Below is a small trained network, with its code and all its weights. Each question gives an input and a class and asks what happens when units are switched off, that is, made to give their printed mean instead of their output.

import numpy as np


def w(rows, s, z=0):
    codes = np.array(rows[::2]) - 128.0
    scale = np.full(codes.shape[1], s)
    scale[-1] = z or s
    return codes * scale


def norm(h):
    return h / np.sqrt((h * h).mean(-1, keepdims=True) + 1e-5)


def f(y):
    return np.maximum(y, 0)


def log_softmax(a):
    a = a - a.max(-1, keepdims=True)
    return a - np.log(np.exp(a).sum(-1, keepdims=True))


def net(x, mask):
    res = np.array(x, float).reshape(1, 7) / 4 @ E
    u = 0
    for l in range(4):
        y = f(norm(res) @ A[l][:, :-1].T + A[l][:, -1])
        res = res + np.where(mask[u : u + 5], y, B[l][:, -1]) @ B[l][:, :-1]
        u += 5
    return log_softmax(norm(res)[-1] @ U[:, :-1].T + U[:, -1])


A, B = {}, {}
E = w([
[128,100,2,58,168,73,118],'x0',
[159,129,41,194,99,119,162],'x1',
[129,184,80,67,170,221,101],'x2',
[122,166,181,168,212,141,67],'x3',
[147,169,57,146,118,168,61],'x4',
[213,179,122,196,139,167,130],'x5',
[180,248,162,147,206,129,135],'x6',
],0.0042)
A[0] = w([
[147,78,80,72,50,40,171,31],'L0N0',
[118,78,98,161,88,193,87,96],'L0N1',
[94,59,55,91,77,89,232,6],'L0N2',
[128,171,38,1,169,200,36,47],'L0N3',
[89,174,157,76,125,194,151,52],'L0N4',
],0.0045,0.0022)
B[0] = w([
[63,106,73,113,68,35,107,218],'L0N0',
[124,128,133,62,122,86,140,175],'L0N1',
[92,110,60,106,66,2,135,220],'L0N2',
[104,85,188,232,156,138,238,255],'L0N3',
[139,90,78,66,104,136,106,160],'L0N4',
],0.006,0.0032)
A[1] = w([
[108,166,158,148,131,169,108,179],'L1N0',
[124,128,108,195,126,136,38,2],'L1N1',
[178,160,64,127,175,237,152,194],'L1N2',
[254,211,153,150,41,158,114,117],'L1N3',
[217,214,142,140,142,95,135,25],'L1N4',
],0.0066,0.0019)
B[1] = w([
[108,99,144,78,101,71,128,197],'L1N0',
[104,108,92,155,89,67,171,157],'L1N1',
[215,121,183,127,78,162,191,252],'L1N2',
[135,254,138,204,211,134,53,228],'L1N3',
[68,133,99,183,206,160,25,205],'L1N4',
],0.0079,0.004)
A[2] = w([
[197,163,95,131,86,122,98,3],'L2N0',
[117,179,137,194,109,154,55,123],'L2N1',
[255,174,36,147,103,150,166,106],'L2N2',
[182,170,144,195,204,172,181,79],'L2N3',
[189,144,59,67,161,169,162,127],'L2N4',
],0.0067,0.0031)
B[2] = w([
[156,185,151,87,132,145,65,140],'L2N0',
[143,115,3,124,146,147,116,216],'L2N1',
[47,141,225,133,92,165,104,213],'L2N2',
[192,147,104,167,167,121,56,253],'L2N3',
[158,133,194,184,97,159,134,163],'L2N4',
],0.0063,0.0049)
A[3] = w([
[205,176,127,170,187,84,62,151],'L3N0',
[213,93,70,132,55,21,97,91],'L3N1',
[136,49,84,153,77,3,161,187],'L3N2',
[79,124,185,31,123,195,102,122],'L3N3',
[167,180,107,144,56,133,46,2],'L3N4',
],0.0055,0.0037)
B[3] = w([
[75,234,74,179,147,174,110,227],'L3N0',
[16,98,21,93,119,121,157,192],'L3N1',
[166,158,16,204,84,203,242,255],'L3N2',
[180,73,169,98,123,62,34,153],'L3N3',
[55,158,60,128,255,192,178,147],'L3N4',
],0.0063,0.0066)
U = w([
[62,65,11,91,20,71,192,175],'0',
[191,48,229,152,45,170,202,138],'1',
[139,216,122,212,216,179,39,157],'2',
[65,67,208,2,168,40,12,3],'3',
],0.0087,0.0033)

Each question gives the input, the list of numbers given to net, and the class t.
The units are the neurons (one row each of A and B). Each row of codes is followed by its name. A weight is (code - 128) times the scale printed after its matrix; where a second scale follows, it is the last column's (A, B and U).
mask holds one flag per neuron, layer by layer. A switched-off neuron (its flag False) gives its mean, the last column of its row in B, instead of its output. The means were averaged over made-up inputs and are rounded, as every weight is.
A unit's drop is (log p(t) with every unit on - log p(t) with that unit switched off) / (log p(t) with every unit on - log p(t) with every unit switched off).
The circuit of an input: a set's keep is (log p(t) with only the set's units on - log p(t) with every unit switched off) / (log p(t) with every unit on - log p(t) with every unit switched off). Starting from the 12 units with the biggest drops (on a tie, the unit counted first), units are removed one at a time, each time the one whose removal leaves the highest keep (on an exact tie, the one counted first), for as long as the keep stays at least 0.8.
circuit, biggest first: the units of the circuit, biggest drop first
unit that matters most: the unit with the biggest drop
top k neurons: the k neurons with the biggest drops, biggest first
top k neurons in layer l: the k neurons of layer l with the biggest drops, biggest first
drop of u: that unit's drop, to one decimal
input [-5,-4,2,8,-3,-8,7], class 3: circuit, biggest first -> L1N3; L1N0; L3N2
input [-2,-8,-2,8,-2,8,-6], class 3: circuit, biggest first -> L3N2; L1N0; L1N3
input [-7,-8,-4,-8,-6,2,5], class 2: circuit, biggest first -> L1N3; L0N3; L1N2
input [-2,-4,5,2,0,5,-3], class 1: unit that matters most -> L1N2
input [-7,-5,2,-8,-1,-2,0], class 3: circuit, biggest first -> L3N2; L3N3
input [2,6,6,4,7,5,-4], class 1: top 2 neurons -> L1N2; L0N3
input [1,6,6,8,-3,2,-5], class 1: circuit, biggest first -> L1N2; L1N3; L0N0
input [-8,-6,1,-8,7,4,-8], class 2: top 2 neurons -> L1N3; L0N0
input [2,-6,4,1,2,5,-1], class 1: top 2 neurons -> L1N2; L1N3
input [3,-5,-8,5,-3,-5,3], class 3: top 3 neurons in layer 1 -> L1N2; L1N1; L1N3
input [3,5,2,4,4,0,-5], class 1: top 2 neurons in layer 0 -> L0N0; L0N2
input [-2,-8,-4,-1,3,2,-3], class 3: top 2 neurons in layer 3 -> L3N3; L3N2
input [2,-8,7,6,-3,-2,3], class 3: top 3 neurons -> L1N3; L3N2; L1N0
input [0,3,-1,3,0,-2,0], class 0: top neuron -> L0N3
input [6,3,5,-1,-7,4,1], class 1: top 2 neurons -> L1N3; L2N2
input [-3,3,5,5,-6,-7,5], class 3: drop of L1N3 -> 0.3
input [-4,-6,3,-7,-7,1,2], class 3: drop of L3N2 -> 0.4
input [0,-3,7,-1,2,-7,5], class 1: drop of L1N3 -> 0.5
input [8,7,3,-1,5,1,2], class 1: top 3 neurons in layer 1 -> L1N3; L1N2; L1N4
input [-6,-6,5,3,8,-5,1], class 1: top neuron in layer 3 -> L3N1
